Here is a tiny trained network, its code and every weight. The questions are about switching its units off for an input and a class, where a switched-off unit gives its printed mean instead of its output.

import numpy as np


def w(rows, s, z=0):
    codes = np.array(rows[::2]) - 128.0
    scale = np.full(codes.shape[1], s)
    scale[-1] = z or s
    return codes * scale


def norm(h):
    return h / np.sqrt((h * h).mean(-1, keepdims=True) + 1e-5)


def f(y):
    return np.maximum(y, 0)


def log_softmax(a):
    a = a - a.max(-1, keepdims=True)
    return a - np.log(np.exp(a).sum(-1, keepdims=True))


def net(x, mask):
    res = np.array(x, float).reshape(1, 5) / 4 @ E
    u = 0
    for l in range(4):
        y = f(norm(res) @ A[l][:, :-1].T + A[l][:, -1])
        res = res + np.where(mask[u : u + 3], y, B[l][:, -1]) @ B[l][:, :-1]
        u += 3
    return log_softmax(norm(res)[-1] @ U[:, :-1].T + U[:, -1])


A, B = {}, {}
E = w([
[109,239,163,118,239,87,166,130,114,184,200],'x0',
[78,87,127,65,160,86,103,2,240,5,74],'x1',
[176,128,128,151,146,117,138,120,145,155,113],'x2',
[198,166,192,111,148,214,153,190,163,60,207],'x3',
[125,142,114,147,124,140,145,99,119,119,135],'x4',
],0.0074)
A[0] = w([
[204,51,41,137,201,216,181,181,175,134,175,254],'L0N1',
[147,252,85,144,51,29,18,111,38,194,82,51],'L0N2',
[69,199,204,183,193,25,26,66,181,46,121,117],'L0N3',
],0.0039,0.0031)
B[0] = w([
[2,104,152,97,25,110,119,154,99,84,185,254],'L0N1',
[89,234,176,147,137,144,48,93,114,131,131,196],'L0N2',
[175,142,61,136,211,12,157,141,125,132,104,243],'L0N3',
],0.0096,0.0042)
A[1] = w([
[66,104,50,171,22,167,38,157,75,206,99,33],'L1N1',
[221,86,177,113,177,139,136,75,236,2,210,79],'L1N2',
[196,91,64,124,35,225,91,173,60,201,66,4],'L1N3',
],0.0054,0.0034)
B[1] = w([
[188,181,124,158,250,106,66,132,150,73,110,254],'L1N1',
[2,173,179,239,111,87,60,216,68,50,39,227],'L1N2',
[201,144,89,153,240,73,62,51,122,39,218,208],'L1N3',
],0.0078,0.0049)
A[2] = w([
[99,66,78,118,101,65,153,91,144,155,117,2],'L2N1',
[219,131,127,135,93,204,151,196,126,97,192,115],'L2N2',
[95,76,84,93,104,114,129,98,172,105,1,31],'L2N3',
],0.0086,0.0027)
B[2] = w([
[214,59,112,32,106,247,65,81,164,177,153,180],'L2N1',
[139,69,14,4,73,140,201,124,215,114,123,240],'L2N2',
[246,29,202,217,115,255,197,115,92,234,166,254],'L2N3',
],0.0076,0.0057)
A[3] = w([
[122,178,173,103,162,114,254,203,175,93,149,15],'L3N1',
[67,171,131,102,124,141,153,149,113,215,142,135],'L3N2',
[140,94,64,68,183,103,156,42,206,145,132,3],'L3N3',
],0.0084,0.0044)
B[3] = w([
[244,177,184,116,171,170,80,37,172,113,146,255],'L3N1',
[72,107,186,164,41,110,216,154,56,252,98,254],'L3N2',
[13,148,18,20,153,151,146,161,205,160,116,236],'L3N3',
],0.011,0.0034)
U = w([
[176,229,138,212,228,67,11,69,137,32,121,249],'0',
[188,3,116,186,150,229,120,40,173,190,66,98],'1',
[170,77,18,47,46,179,119,207,161,51,217,90],'2',
[41,54,197,208,48,182,102,178,149,28,11,120],'3',
[85,209,153,208,123,62,154,178,34,232,60,128],'4',
[43,120,27,69,222,68,201,89,229,210,57,98],'5',
[215,223,223,59,63,227,220,128,143,192,209,3],'6',
],0.011,0.0046)

Each question gives the input, the list of numbers given to net, and the class t.
The units are the neurons (one row each of A and B). Each row of codes is followed by its name. A weight is (code - 128) times the scale printed after its matrix; where a second scale follows, it is the last column's (A, B and U).
mask holds one flag per neuron, layer by layer. A switched-off neuron (its flag False) gives its mean, the last column of its row in B, instead of its output. The means were averaged over made-up inputs and are rounded, as every weight is.
A unit's drop is (log p(t) with every unit on - log p(t) with that unit switched off) / (log p(t) with every unit on - log p(t) with every unit switched off).
The circuit of an input: a set's keep is (log p(t) with only the set's units on - log p(t) with every unit switched off) / (log p(t) with every unit on - log p(t) with every unit switched off). Starting from all 12 units, units are removed one at a time, each time the one whose removal leaves the highest keep (on an exact tie, the one counted first), for as long as the keep stays at least 0.8.
units of the circuit, in order: the units of the circuit, biggest drop first
most important unit: the unit with the biggest drop
top k neurons: the k neurons with the biggest drops, biggest first
k most important neurons of layer l: the k neurons of layer l with the biggest drops, biggest first
drop of u: that unit's drop, to one decimal
input [-2,-4,3,1,-2], class 2: top 2 neurons	L1N2, L0N1
input [5,2,-5,8,6], class 0: top 2 neurons	L1N2, L3N1
input [-7,-1,-3,-3,-5], class 0: most important unit	L1N3
input [0,4,-8,6,4], class 3: 2 most important neurons of layer 1	L1N2, L1N1
input [-8,-2,-5,-7,-7], class 0: units of the circuit, in order	L1N1, L1N3
input [-1,7,-5,1,3], class 3: top 2 neurons	L1N2, L1N1
input [0,-1,4,1,-3], class 2: top 2 neurons	L1N2, L0N3
input [-7,0,5,3,0], class 2: units of the circuit, in order	L0N1, L3N2
input [-8,-2,3,-6,-2], class 0: top 2 neurons	L1N1, L1N3
input [-1,6,1,1,4], class 3: top 4 neurons	L1N2, L1N1, L1N3, L3N1
input [8,0,4,-6,-4], class 4: top 4 neurons	L0N2, L2N2, L3N2, L1N3
input [-1,-3,3,1,0], class 2: top 4 neurons	L1N2, L0N1, L0N3, L2N2
input [0,3,-4,-7,8], class 1: top 2 neurons	L2N3, L1N3
input [7,1,0,7,-2], class 0: units of the circuit, in order	L1N2
input [0,4,-6,8,5], class 3: top 3 neurons	L1N2, L1N1, L1N3
input [-7,-7,4,-1,-4], class 0: 2 most important neurons of layer 1	L1N1, L1N3
input [-3,-5,2,6,4], class 2: drop of L2N2	0.1
input [-1,-2,6,-1,1], class 0: drop of L1N1	1.1
input [-3,-5,-7,8,-7], class 2: drop of L2N2	0.3
input [-7,-1,-1,-5,-3], class 0: units of the circuit, in order	L1N1
input [-5,5,-5,-7,-8], class 1: drop of L0N2	0.0
